Here is a tiny trained network, its code and every weight. The questions are about switching its units off for an input and a target symbol, where a switched-off unit gives its printed mean instead of its output.

import numpy as np


def w(rows, s, z=0):
    codes = np.array(rows[::2]) - 128.0
    scale = np.full(codes.shape[1], s)
    scale[-1] = z or s
    return codes * scale


def norm(h):
    return h / np.sqrt((h * h).mean(-1, keepdims=True) + 1e-5)


def f(y):
    return np.maximum(y, 0)


def softmax(a):
    e = np.exp(a - a.max(-1, keepdims=True))
    return e / e.sum(-1, keepdims=True)


def log_softmax(a):
    a = a - a.max(-1, keepdims=True)
    return a - np.log(np.exp(a).sum(-1, keepdims=True))


def net(x, mask):
    ids = ['αβγδεζθμξπστφψω'.index(c) for c in x.split()]
    T = len(ids)
    res = E[ids] + P[:T]
    u = 0
    for l in range(3):
        q, k, v = (norm(res) @ M[l].T for M in (Q, K, V))
        z = softmax(np.where(np.tri(T) > 0, q @ k.T / 3**0.5, -1e9)) @ v
        res = res + np.where(mask[u], z, O[l][:, -1]) @ O[l][:, :-1]
        u += 1
        y = f(norm(res) @ A[l][:, :-1].T + A[l][:, -1])
        res = res + np.where(mask[u : u + 4], y, B[l][:, -1]) @ B[l][:, :-1]
        u += 4
    return log_softmax(norm(res)[-1] @ U[:, :-1].T + U[:, -1])


Q, K, V, O, A, B = {}, {}, {}, {}, {}, {}
E = w([
[113,123,188],'α',
[97,135,151],'β',
[94,136,153],'γ',
[84,125,168],'δ',
[190,68,166],'ε',
[195,76,162],'ζ',
[107,140,148],'θ',
[172,119,29],'μ',
[93,94,105],'ξ',
[113,109,127],'π',
[94,249,247],'σ',
[112,105,127],'τ',
[129,174,114],'φ',
[71,45,164],'ψ',
[126,120,129],'ω',
],0.014)
P = w([
[54,178,184],'0',
[66,137,245],'1',
[91,121,251],'2',
[112,131,240],'3',
[114,139,232],'4',
[115,162,215],'5',
[106,156,224],'6',
],0.0018)
Q[0] = w([
[143,3,152],'0.h0',
[10,185,124],'0.h0',
[165,81,163],'0.h0',
],0.0056)
K[0] = w([
[126,254,146],'0.h0',
[150,95,73],'0.h0',
[98,157,127],'0.h0',
],0.0074)
V[0] = w([
[95,2,143],'0.h0',
[49,67,18],'0.h0',
[180,29,111],'0.h0',
],0.0045)
O[0] = w([
[76,76,1,254],'0.h0',
[81,80,40,82],'0.h0',
[7,123,97,58],'0.h0',
],0.0039,0.0017)
A[0] = w([
[172,101,157,106],'0.n0',
[144,46,132,253],'0.n1',
[107,195,124,141],'0.n2',
[169,254,47,221],'0.n3',
],0.0093,0.0038)
B[0] = w([
[102,170,88,164],'0.n0',
[151,181,65,254],'0.n1',
[125,97,186,177],'0.n2',
[254,97,182,181],'0.n3',
],0.0075,0.005)
Q[1] = w([
[117,255,90],'1.h0',
[88,151,125],'1.h0',
[58,103,114],'1.h0',
],0.0069)
K[1] = w([
[45,58,227],'1.h0',
[87,152,104],'1.h0',
[2,201,83],'1.h0',
],0.0056)
V[1] = w([
[137,255,81],'1.h0',
[130,79,91],'1.h0',
[76,180,75],'1.h0',
],0.007)
O[1] = w([
[102,190,3,177],'1.h0',
[182,142,143,2],'1.h0',
[126,231,108,107],'1.h0',
],0.0058,0.00082)
A[1] = w([
[114,126,118,26],'1.n0',
[120,136,108,7],'1.n1',
[122,113,177,61],'1.n2',
[249,118,2,147],'1.n3',
],0.0041,0.0015)
B[1] = w([
[5,113,216,128],'1.n0',
[100,98,177,128],'1.n1',
[107,162,124,155],'1.n2',
[50,243,168,254],'1.n3',
],0.0029,0.003)
Q[2] = w([
[253,254,175],'2.h0',
[113,93,122],'2.h0',
[17,99,43],'2.h0',
],0.0052)
K[2] = w([
[204,173,161],'2.h0',
[131,90,132],'2.h0',
[2,137,151],'2.h0',
],0.0086)
V[2] = w([
[11,99,80],'2.h0',
[68,95,51],'2.h0',
[142,4,153],'2.h0',
],0.0034)
O[2] = w([
[145,47,143,99],'2.h0',
[186,52,144,51],'2.h0',
[172,160,3,1],'2.h0',
],0.0052,0.00088)
A[2] = w([
[46,2,139,140],'2.n0',
[94,239,125,3],'2.n1',
[57,168,159,163],'2.n2',
[211,146,191,27],'2.n3',
],0.0069,0.0026)
B[2] = w([
[224,1,125,231],'2.n0',
[126,126,93,172],'2.n1',
[105,218,23,253],'2.n2',
[71,139,165,171],'2.n3',
],0.0069,0.004)
U = w([
[81,199,146,121],'α',
[108,144,81,77],'β',
[189,58,119,254],'γ',
[108,179,210,100],'δ',
[127,181,61,139],'ε',
[254,124,72,103],'ζ',
[118,121,130,72],'θ',
[209,119,223,119],'μ',
[105,95,225,151],'ξ',
[104,172,46,71],'π',
[104,94,166,140],'σ',
[159,185,144,240],'τ',
[138,88,38,154],'φ',
[71,98,111,87],'ψ',
[55,115,130,92],'ω',
],0.02,0.0059)

Each question gives the input, a string of symbols that net reads in full, and the target symbol t.
The units are the heads (3 rows each of Q, K, V and O) and the neurons (one row each of A and B). Each row of codes is followed by its name. A weight is (code - 128) times the scale printed after its matrix; where a second scale follows, it is the last column's (O, A, B and U).
mask holds one flag per unit, layer by layer, with each layer's heads first. A switched-off unit (its flag False) gives its mean, the last column of its rows in O or B, instead of its output. The means were averaged over made-up inputs and are rounded, as every weight is.
A unit's drop is (log p(t) with every unit on - log p(t) with that unit switched off) / (log p(t) with every unit on - log p(t) with every unit switched off).
The circuit of an input: a set's keep is (log p(t) with only the set's units on - log p(t) with every unit switched off) / (log p(t) with every unit on - log p(t) with every unit switched off). Starting from the 12 units with the biggest drops (on a tie, the unit counted first), units are removed one at a time, each time the one whose removal leaves the highest keep (on an exact tie, the one counted first), for as long as the keep stays at least 0.8.
units of the circuit, in order: the units of the circuit, biggest drop first
unit that matters most: the unit with the biggest drop
top k neurons: the k neurons with the biggest drops, biggest first
k most important neurons of layer l: the k neurons of layer l with the biggest drops, biggest first
drop when u is switched off: that unit's drop, to one decimal
input σ ψ γ ψ ξ, target γ: unit that matters most : 1.h0
input γ ξ γ γ α, target α: units of the circuit, in order : (0.n3 2.n2)
input μ β ξ ψ γ, target γ: units of the circuit, in order : (2.h0 2.n0 0.h0)
input φ ε ψ ψ ζ γ, target γ: units of the circuit, in order : (2.n0 0.h0 1.n3 1.h0)
input β γ ε, target τ: top 3 neurons : (0.n1 0.n0 2.n0)
input ξ ζ β, target φ: 3 most important neurons of layer 2 : (2.n0 2.n2 2.n3)
input δ π μ θ, target π: units of the circuit, in order : (2.n2 0.h0)
input γ ζ γ, target ω: top 2 neurons : (0.n3 2.n2)
input β μ γ δ φ ψ β, target γ: 3 most important neurons of layer 0 : (0.n1 0.n0 0.n3)
input π π γ, target π: top 3 neurons : (2.n2 0.n3 1.n3)
input ψ ζ γ γ γ, target ξ: top 4 neurons : (0.n1 0.n2 0.n0 1.n3)
input γ γ δ θ, target δ: top 2 neurons : (0.n1 0.n3)
input γ γ ζ β, target ω: top 3 neurons : (0.n3 2.n2 0.n1)
input γ γ δ ζ γ θ θ, target δ: top 4 neurons : (0.n1 0.n2 0.n3 0.n0)
input γ ζ ζ ζ, target τ: 3 most important neurons of layer 2 : (2.n0 2.n2 2.n3)
input φ μ γ π γ, target π: 3 most important neurons of layer 2 : (2.n2 2.n0 2.n3)
input ξ ψ δ, target γ: top 3 neurons : (2.n0 1.n3 0.n0)
input ζ μ ξ ζ ζ α, target α: top neuron : (0.n1)
input θ γ ζ, target τ: 2 most important neurons of layer 2 : (2.n0 2.n3)
input β γ ξ ε, target τ: top 3 neurons : (0.n1 2.n0 1.n3)
input ψ ψ δ, target γ: top neuron : (2.n0)
input γ γ π β, target π: top 2 neurons : (2.n2 1.n3)
input ζ φ γ ζ ψ, target γ: drop when 2.n2 is switched off : 0.0
input μ ζ γ γ γ γ, target ξ: drop when 0.n0 is switched off : 0.5
input γ π β, target π: drop when 2.n2 is switched off : 1.5
